Below are the code and all the weights of a small trained network. Each question names an input and a target symbol and asks about switching units off, where a switched-off unit gives its printed mean instead of its output.

import numpy as np


def w(rows, s, z=0):
    codes = np.array(rows[::2]) - 128.0
    scale = np.full(codes.shape[1], s)
    scale[-1] = z or s
    return codes * scale


def norm(h):
    return h / np.sqrt((h * h).mean(-1, keepdims=True) + 1e-5)


def f(y):
    return y / 2 * (1 + np.tanh(0.7978845608 * (y + 0.044715 * y**3)))


def softmax(a):
    e = np.exp(a - a.max(-1, keepdims=True))
    return e / e.sum(-1, keepdims=True)


def log_softmax(a):
    a = a - a.max(-1, keepdims=True)
    return a - np.log(np.exp(a).sum(-1, keepdims=True))


def net(x, mask):
    ids = ['αβγδεζηθλμπσφψω'.index(c) for c in x.split()]
    T = len(ids)
    res = E[ids] + P[:T]
    u = 0
    for l in range(3):
        q, k, v = (norm(res) @ M[l].T for M in (Q, K, V))
        z = softmax(np.where(np.tri(T) > 0, q @ k.T / 2**0.5, -1e9)) @ v
        res = res + np.where(mask[u], z, O[l][:, -1]) @ O[l][:, :-1]
        u += 1
        y = f(norm(res) @ A[l][:, :-1].T + A[l][:, -1])
        res = res + np.where(mask[u : u + 4], y, B[l][:, -1]) @ B[l][:, :-1]
        u += 4
    return log_softmax(norm(res)[-1] @ U[:, :-1].T + U[:, -1])


Q, K, V, O, A, B = {}, {}, {}, {}, {}, {}
E = w([
[167,185,169,120],'α',
[196,205,111,176],'β',
[55,131,165,208],'γ',
[85,86,145,144],'δ',
[165,193,112,177],'ε',
[193,222,93,178],'ζ',
[57,76,146,183],'η',
[43,87,136,112],'θ',
[99,169,144,160],'λ',
[95,131,143,190],'μ',
[146,250,87,116],'π',
[89,144,143,179],'σ',
[38,78,128,143],'φ',
[169,142,155,168],'ψ',
[60,191,144,218],'ω',
],0.013)
P = w([
[158,76,144,104],'0',
[111,107,164,131],'1',
[169,130,129,251],'2',
[100,99,46,121],'3',
[116,163,185,86],'4',
[155,139,112,226],'5',
[92,117,27,82],'6',
[88,133,192,82],'7',
],0.016)
Q[0] = w([
[118,101,138,42],'L0H0',
[175,3,191,184],'L0H0',
],0.0053)
K[0] = w([
[73,255,137,47],'L0H0',
[173,70,49,71],'L0H0',
],0.0085)
V[0] = w([
[192,98,100,143],'L0H0',
[68,255,216,158],'L0H0',
],0.0056)
O[0] = w([
[10,164,139,110,254],'L0H0',
[103,166,129,203,174],'L0H0',
],0.014,0.00075)
A[0] = w([
[36,64,68,100,220],'L0N0',
[194,129,123,176,207],'L0N1',
[82,79,195,222,64],'L0N2',
[249,122,136,101,5],'L0N3',
],0.011,0.0017)
B[0] = w([
[129,196,139,169,221],'L0N0',
[132,238,254,198,173],'L0N1',
[62,120,132,213,255],'L0N2',
[237,168,57,158,134],'L0N3',
],0.0072,0.0063)
Q[1] = w([
[54,229,71,255],'L1H0',
[145,171,104,55],'L1H0',
],0.0062)
K[1] = w([
[154,2,43,65],'L1H0',
[134,85,161,88],'L1H0',
],0.0077)
V[1] = w([
[52,254,33,137],'L1H0',
[56,242,167,185],'L1H0',
],0.0042)
O[1] = w([
[197,141,254,98,3],'L1H0',
[79,170,110,207,83],'L1H0',
],0.0082,0.0025)
A[1] = w([
[99,32,134,153,147],'L1N0',
[154,52,57,107,58],'L1N1',
[190,128,218,122,118],'L1N2',
[2,167,221,177,253],'L1N3',
],0.008,0.0019)
B[1] = w([
[140,199,80,113,143],'L1N0',
[105,198,66,203,130],'L1N1',
[14,91,114,104,137],'L1N2',
[213,255,152,97,253],'L1N3',
],0.0081,0.011)
Q[2] = w([
[147,107,2,96],'L2H0',
[157,194,15,123],'L2H0',
],0.0066)
K[2] = w([
[58,13,109,111],'L2H0',
[136,63,192,2],'L2H0',
],0.0095)
V[2] = w([
[141,205,203,254],'L2H0',
[125,71,184,27],'L2H0',
],0.0094)
O[2] = w([
[249,43,156,78,255],'L2H0',
[1,201,175,218,10],'L2H0',
],0.009,0.008)
A[2] = w([
[96,192,55,129,111],'L2N0',
[199,107,111,45,255],'L2N1',
[39,255,209,150,205],'L2N2',
[118,109,53,104,87],'L2N3',
],0.0091,0.0033)
B[2] = w([
[207,147,177,57,157],'L2N0',
[2,88,185,137,255],'L2N1',
[102,70,219,88,155],'L2N2',
[132,93,56,194,134],'L2N3',
],0.009)
U = w([
[152,148,184,191,176],'α',
[59,149,123,149,240],'β',
[158,165,8,120,252],'γ',
[81,135,157,127,91],'δ',
[132,89,110,94,41],'ε',
[93,152,111,126,65],'ζ',
[150,89,138,93,20],'η',
[113,91,129,114,49],'θ',
[120,89,123,112,60],'λ',
[187,118,138,154,52],'μ',
[75,133,138,154,122],'π',
[203,120,113,225,235],'σ',
[120,25,60,116,143],'φ',
[81,180,205,85,114],'ψ',
[159,65,106,87,48],'ω',
],0.015,0.0035)

Each question gives the input, a string of symbols that net reads in full, and the target symbol t.
The units are the heads (2 rows each of Q, K, V and O) and the neurons (one row each of A and B). Each row of codes is followed by its name. A weight is (code - 128) times the scale printed after its matrix; where a second scale follows, it is the last column's (O, A, B and U).
mask holds one flag per unit, layer by layer, with each layer's heads first. A switched-off unit (its flag False) gives its mean, the last column of its rows in O or B, instead of its output. The means were averaged over made-up inputs and are rounded, as every weight is.
A unit's drop is (log p(t) with every unit on - log p(t) with that unit switched off) / (log p(t) with every unit on - log p(t) with every unit switched off).
The circuit of an input: a set's keep is (log p(t) with only the set's units on - log p(t) with every unit switched off) / (log p(t) with every unit on - log p(t) with every unit switched off). Starting from the 12 units with the biggest drops (on a tie, the unit counted first), units are removed one at a time, each time the one whose removal leaves the highest keep (on an exact tie, the one counted first), for as long as the keep stays at least 0.8.
units of the circuit, in order: the units of the circuit, biggest drop first
most important unit: the unit with the biggest drop
top k neurons: the k neurons with the biggest drops, biggest first
k most important neurons of layer l: the k neurons of layer l with the biggest drops, biggest first
input δ θ λ α, target β: most important unit -> L0H0
input δ α ψ π ψ ψ α, target β: top 4 neurons -> (L1N3; L0N2; L0N1; L2N2)
input η σ ω β, target φ: top 3 neurons -> (L0N0; L1N1; L1N3)
input ψ α σ ψ ψ δ θ, target γ: top 2 neurons -> (L1N1; L0N1)
input δ π ψ β δ ψ ψ, target β: units of the circuit, in order -> (L0H0; L2H0)
input α φ γ θ, target ψ: top 2 neurons -> (L0N0; L0N2)
input α π ω ω, target ψ: units of the circuit, in order -> (L0N2; L2H0; L1N3; L2N2)
input δ ψ δ μ α ψ ψ, target β: units of the circuit, in order -> (L2H0; L0H0)
input ψ λ α ψ ψ ω η, target γ: top 3 neurons -> (L1N1; L0N0; L0N1)
input α ψ ψ η ε δ ψ, target ψ: top 2 neurons -> (L0N2; L1N2)
input η η ψ γ η η μ, target φ: top 3 neurons -> (L0N0; L0N1; L1N3)
input α ψ ψ η α η β, target ψ: 2 most important neurons of layer 2 -> (L2N2; L2N0)
input η ψ ψ ω, target φ: top 3 neurons -> (L0N0; L1N1; L1N0)
input π α λ σ, target α: units of the circuit, in order -> (L1H0)
input α ω π α η α σ, target ψ: top 2 neurons -> (L0N2; L1N3)
input δ ω η ψ φ ψ ε, target β: 2 most important neurons of layer 0 -> (L0N2; L0N1)
input δ α σ ψ μ λ σ, target β: top 3 neurons -> (L1N3; L0N2; L0N1)
input π η ψ ψ, target α: 2 most important neurons of layer 0 -> (L0N0; L0N2)
input η α ζ η ζ ψ α, target φ: top 3 neurons -> (L0N0; L1N3; L0N1)
input δ α ψ ψ ψ ψ η, target β: top 3 neurons -> (L1N3; L0N2; L0N1)
input α δ μ λ ψ ψ λ, target ψ: top 2 neurons -> (L0N2; L2N2)
input ψ ε α μ, target γ: top 2 neurons -> (L1N1; L2N1)
input α ψ δ ψ α ζ α, target ψ: 2 most important neurons of layer 1 -> (L1N2; L1N3)
input α π ψ ψ η α δ, target ψ: 3 most important neurons of layer 1 -> (L1N2; L1N3; L1N0)
input η δ ψ π π ψ ψ, target φ: units of the circuit, in order -> (L1N3)
input α ψ η ψ, target ψ: 3 most important neurons of layer 0 -> (L0N2; L0N0; L0N3)
input δ ψ α δ ψ α φ, target β: most important neuron of layer 0 -> (L0N2)
